Here is a tiny trained network, its code and every weight. The questions are about switching its units off for an input and a class, where a switched-off unit gives its printed mean instead of its output.

import numpy as np


def w(rows, s, z=0):
    codes = np.array(rows[::2]) - 128.0
    scale = np.full(codes.shape[1], s)
    scale[-1] = z or s
    return codes * scale


def norm(h):
    return h / np.sqrt((h * h).mean(-1, keepdims=True) + 1e-5)


def f(y):
    return y / 2 * (1 + np.tanh(0.7978845608 * (y + 0.044715 * y**3)))


def log_softmax(a):
    a = a - a.max(-1, keepdims=True)
    return a - np.log(np.exp(a).sum(-1, keepdims=True))


def net(x, mask):
    res = np.array(x, float).reshape(1, 5) / 4 @ E
    u = 0
    for l in range(3):
        y = f(norm(res) @ A[l][:, :-1].T + A[l][:, -1])
        res = res + np.where(mask[u : u + 8], y, B[l][:, -1]) @ B[l][:, :-1]
        u += 8
    return log_softmax(norm(res)[-1] @ U[:, :-1].T + U[:, -1])


A, B = {}, {}
E = w([
[128,62,212,29,103,132],'x0',
[189,208,217,102,141,129],'x1',
[255,76,86,69,135,147],'x2',
[76,110,118,86,70,200],'x3',
[98,62,115,141,49,75],'x4',
],0.0067)
A[0] = w([
[102,184,132,143,162,168,63],'L0N0',
[136,90,85,1,240,212,118],'L0N1',
[79,200,152,93,67,96,233],'L0N2',
[78,137,83,117,99,117,163],'L0N3',
[120,96,148,103,114,139,1],'L0N4',
[165,101,85,69,96,165,53],'L0N5',
[133,172,106,104,113,134,21],'L0N6',
[104,174,142,65,134,170,118],'L0N7',
],0.0079,0.0018)
B[0] = w([
[61,72,98,133,200,114,157],'L0N0',
[66,170,150,116,108,179,252],'L0N1',
[143,73,93,246,183,107,206],'L0N2',
[150,92,109,112,149,39,159],'L0N3',
[96,104,95,70,166,141,126],'L0N4',
[107,156,145,168,170,126,179],'L0N5',
[201,99,80,63,178,100,116],'L0N6',
[86,178,71,109,255,198,167],'L0N7',
],0.0066,0.0043)
A[1] = w([
[169,86,172,136,148,205,111],'L1N0',
[142,203,141,116,121,143,3],'L1N1',
[219,182,211,79,115,89,184],'L1N2',
[185,247,85,177,139,134,41],'L1N3',
[114,147,2,65,187,134,114],'L1N4',
[134,78,116,81,189,226,24],'L1N5',
[161,69,214,92,180,35,111],'L1N6',
[66,90,185,43,91,183,173],'L1N7',
],0.007,0.0023)
B[1] = w([
[210,216,186,136,166,92,169],'L1N0',
[123,88,91,98,81,148,126],'L1N1',
[98,187,182,69,110,99,230],'L1N2',
[146,23,101,108,2,73,217],'L1N3',
[184,170,127,152,64,138,190],'L1N4',
[152,150,114,90,118,186,200],'L1N5',
[44,81,154,133,44,151,193],'L1N6',
[181,95,103,135,173,158,254],'L1N7',
],0.0075,0.0033)
A[2] = w([
[115,185,190,144,207,34,211],'L2N0',
[182,126,185,148,92,97,92],'L2N1',
[105,135,43,45,132,119,88],'L2N2',
[77,133,169,121,179,98,118],'L2N3',
[132,128,138,91,142,172,68],'L2N4',
[168,176,98,92,138,183,173],'L2N5',
[102,102,2,133,29,48,144],'L2N6',
[102,191,114,183,168,120,249],'L2N7',
],0.0097,0.0021)
B[2] = w([
[1,144,142,153,57,79,202],'L2N0',
[84,150,194,89,131,17,155],'L2N1',
[190,111,144,154,113,183,137],'L2N2',
[157,37,14,181,69,75,158],'L2N3',
[149,147,159,237,105,185,150],'L2N4',
[166,254,223,145,157,167,187],'L2N5',
[236,97,89,100,180,137,254],'L2N6',
[60,204,108,153,55,88,187],'L2N7',
],0.0067,0.0076)
U = w([
[60,174,78,194,127,76,209],'0',
[89,163,254,52,133,61,15],'1',
[178,144,36,170,171,112,122],'2',
[135,4,127,90,159,160,9],'3',
[153,228,174,108,175,220,249],'4',
],0.0091,0.0021)

Each question gives the input, the list of numbers given to net, and the class t.
The units are the neurons (one row each of A and B). Each row of codes is followed by its name. A weight is (code - 128) times the scale printed after its matrix; where a second scale follows, it is the last column's (A, B and U).
mask holds one flag per neuron, layer by layer. A switched-off neuron (its flag False) gives its mean, the last column of its row in B, instead of its output. The means were averaged over made-up inputs and are rounded, as every weight is.
A unit's drop is (log p(t) with every unit on - log p(t) with that unit switched off) / (log p(t) with every unit on - log p(t) with every unit switched off).
The circuit of an input: a set's keep is (log p(t) with only the set's units on - log p(t) with every unit switched off) / (log p(t) with every unit on - log p(t) with every unit switched off). Starting from the 12 units with the biggest drops (on a tie, the unit counted first), units are removed one at a time, each time the one whose removal leaves the highest keep (on an exact tie, the one counted first), for as long as the keep stays at least 0.8.
units of the circuit, in order: the units of the circuit, biggest drop first
most important unit: the unit with the biggest drop
k most important neurons: the k neurons with the biggest drops, biggest first
k most important neurons of layer l: the k neurons of layer l with the biggest drops, biggest first
drop when u is switched off: that unit's drop, to one decimal
input [5,2,-1,-3,8], class 3: most important unit => L1N6
input [5,-2,-8,4,-4], class 0: units of the circuit, in order => L0N2, L2N3
input [-5,-7,-4,3,-4], class 2: units of the circuit, in order => L2N6, L2N0, L0N1
input [-8,1,-3,-1,-1], class 2: units of the circuit, in order => L1N3, L2N6
input [-6,-8,-5,6,7], class 2: 2 most important neurons => L2N6, L2N0
input [5,-3,-4,6,-1], class 3: units of the circuit, in order => L2N5, L2N0
input [-7,-1,-3,5,7], class 2: units of the circuit, in order => L2N6, L2N0
input [3,-5,0,-5,-2], class 3: 2 most important neurons => L0N7, L0N2
input [8,0,-3,-3,-4], class 4: 2 most important neurons of layer 1 => L1N7, L1N5
input [-3,4,-6,6,-7], class 0: 2 most important neurons of layer 0 => L0N2, L0N0
input [3,5,-1,-4,-6], class 1: 2 most important neurons of layer 1 => L1N2, L1N3
input [2,6,-5,7,6], class 0: 3 most important neurons => L0N2, L1N3, L2N6
input [-6,-8,-5,8,3], class 2: 2 most important neurons => L2N6, L2N0
input [-5,-2,-2,-4,8], class 2: units of the circuit, in order => L2N6
input [-5,4,-1,6,-1], class 2: 3 most important neurons of layer 1 => L1N3, L1N2, L1N0
input [8,-1,-1,1,6], class 3: drop when L1N7 is switched off => 0.1
input [7,3,-6,1,7], class 3: drop when L0N1 is switched off => 0.0
input [3,-3,1,-8,-7], class 1: drop when L0N7 is switched off => 0.2
input [-7,-4,-4,1,7], class 2: 3 most important neurons of layer 2 => L2N6, L2N0, L2N1
input [-1,2,-3,-4,-4], class 0: most important unit => L0N0
input [4,6,-8,5,-7], class 0: 2 most important neurons => L0N2, L2N3
input [-5,-3,-3,8,3], class 2: 2 most important neurons of layer 0 => L0N3, L0N1
input [4,3,7,-5,-3], class 1: 2 most important neurons of layer 1 => L1N2, L1N0
